Below are the code and all the weights of a small trained network. Each question names an input and a class and asks about switching units off, where a switched-off unit gives its printed mean instead of its output.

import numpy as np


def w(rows, s, z=0):
    codes = np.array(rows[::2]) - 128.0
    scale = np.full(codes.shape[1], s)
    scale[-1] = z or s
    return codes * scale


def f(y):
    return np.maximum(y, 0)


def log_softmax(a):
    a = a - a.max(-1, keepdims=True)
    return a - np.log(np.exp(a).sum(-1, keepdims=True))


def net(x, mask):
    res = np.array(x, float).reshape(1, 5) / 4 @ E
    y = f(res @ A[0][:, :-1].T + A[0][:, -1])
    res = res + np.where(mask, y, B[0][:, -1]) @ B[0][:, :-1]
    return log_softmax(res[-1] @ U[:, :-1].T + U[:, -1])


A, B = {}, {}
E = w([
[119,128,128,128,255,172,92,115,155,117],'x0',
[85,154,81,115,147,48,189,118,109,130],'x1',
[44,195,128,101,220,76,77,81,243,134],'x2',
[56,154,133,104,199,53,8,96,75,142],'x3',
[108,152,20,111,182,133,45,54,137,106],'x4',
],0.0093)
A[0] = w([
[165,109,207,136,187,228,147,155,126,128,68],'N1',
[123,137,92,130,84,123,152,126,149,130,29],'N2',
[110,131,144,126,252,128,17,115,143,126,107],'N3',
[124,130,145,128,114,109,122,131,113,130,11],'N4',
[133,116,112,121,151,131,132,117,118,118,36],'N5',
[147,120,64,131,224,180,116,113,83,127,148],'N6',
[123,138,109,126,75,121,164,122,191,130,68],'N7',
[118,127,131,119,142,140,131,119,200,125,152],'N8',
[123,138,98,129,216,139,202,121,234,127,92],'N9',
[129,133,103,129,123,133,96,121,104,128,20],'N10',
[126,126,135,126,109,118,116,129,121,130,3],'N11',
[115,127,171,128,149,89,166,146,91,131,36],'N12',
[126,134,135,127,139,169,48,112,196,126,92],'N13',
[116,128,164,131,108,94,151,145,123,126,41],'N14',
[147,120,163,128,125,173,137,147,131,127,146],'N15',
],0.024,0.0046)
B[0] = w([
[148,115,110,131,73,136,218,112,132,120,186],'N1',
[120,118,103,127,110,123,147,124,130,138,145],'N2',
[113,136,251,114,148,130,190,115,124,140,255],'N3',
[130,150,144,137,147,139,146,121,170,125,136],'N4',
[131,103,135,130,124,158,105,143,109,144,136],'N5',
[107,147,102,124,171,102,13,133,133,130,190],'N6',
[149,122,91,131,97,133,146,121,135,110,152],'N7',
[124,135,141,129,165,150,113,143,107,133,159],'N8',
[113,138,234,125,171,129,122,135,119,142,184],'N9',
[146,114,113,134,127,142,157,142,151,120,144],'N10',
[117,152,135,121,139,132,156,114,133,132,133],'N11',
[123,134,170,122,142,145,109,120,144,130,155],'N12',
[112,138,144,127,183,112,47,139,106,135,183],'N13',
[121,125,183,128,157,133,163,122,108,133,149],'N14',
[122,132,102,129,106,109,151,127,140,130,161],'N15',
],0.023,0.039)
U = w([
[194,90,92,120,3,131,243,110,173,123,182],'0',
[157,124,27,117,119,99,63,167,140,124,8],'1',
[99,155,224,101,171,100,137,144,145,172,167],'2',
],0.0045,0.0012)

Each question gives the input, the list of numbers given to net, and the class t.
The units are the neurons (one row each of A and B). Each row of codes is followed by its name. A weight is (code - 128) times the scale printed after its matrix; where a second scale follows, it is the last column's (A, B and U).
mask holds one flag per neuron, in row order. A switched-off neuron (its flag False) gives its mean, the last column of its row in B, instead of its output. The means were averaged over made-up inputs and are rounded, as every weight is.
A unit's drop is (log p(t) with every unit on - log p(t) with that unit switched off) / (log p(t) with every unit on - log p(t) with every unit switched off).
The circuit of an input: a set's keep is (log p(t) with only the set's units on - log p(t) with every unit switched off) / (log p(t) with every unit on - log p(t) with every unit switched off). Starting from the 12 units with the biggest drops (on a tie, the unit counted first), units are removed one at a time, each time the one whose removal leaves the highest keep (on an exact tie, the one counted first), for as long as the keep stays at least 0.8.
circuit, biggest first: the units of the circuit, biggest drop first
unit that matters most: the unit with the biggest drop
k most important neurons: the k neurons with the biggest drops, biggest first
drop when u is switched off: that unit's drop, to one decimal
input [-8,-5,4,1,-2], class 0: unit that matters most -> N3
input [1,7,-6,2,8], class 1: circuit, biggest first -> [N3 N9]
input [-1,8,-5,5,4], class 1: circuit, biggest first -> [N3 N9]
input [5,2,-6,0,0], class 1: 2 most important neurons -> [N3 N6]
input [6,1,-7,-7,5], class 1: 2 most important neurons -> [N6 N3]
input [0,-3,-3,1,2], class 1: 2 most important neurons -> [N3 N9]
input [-8,-2,-7,3,2], class 0: drop when N6 is switched off -> 0.2
input [-2,-1,-5,6,0], class 0: drop when N8 is switched off -> 0.1
input [-4,5,-1,-6,6], class 0: drop when N6 is switched off -> 0.1
input [1,3,-3,-4,7], class 1: drop when N3 is switched off -> 0.7
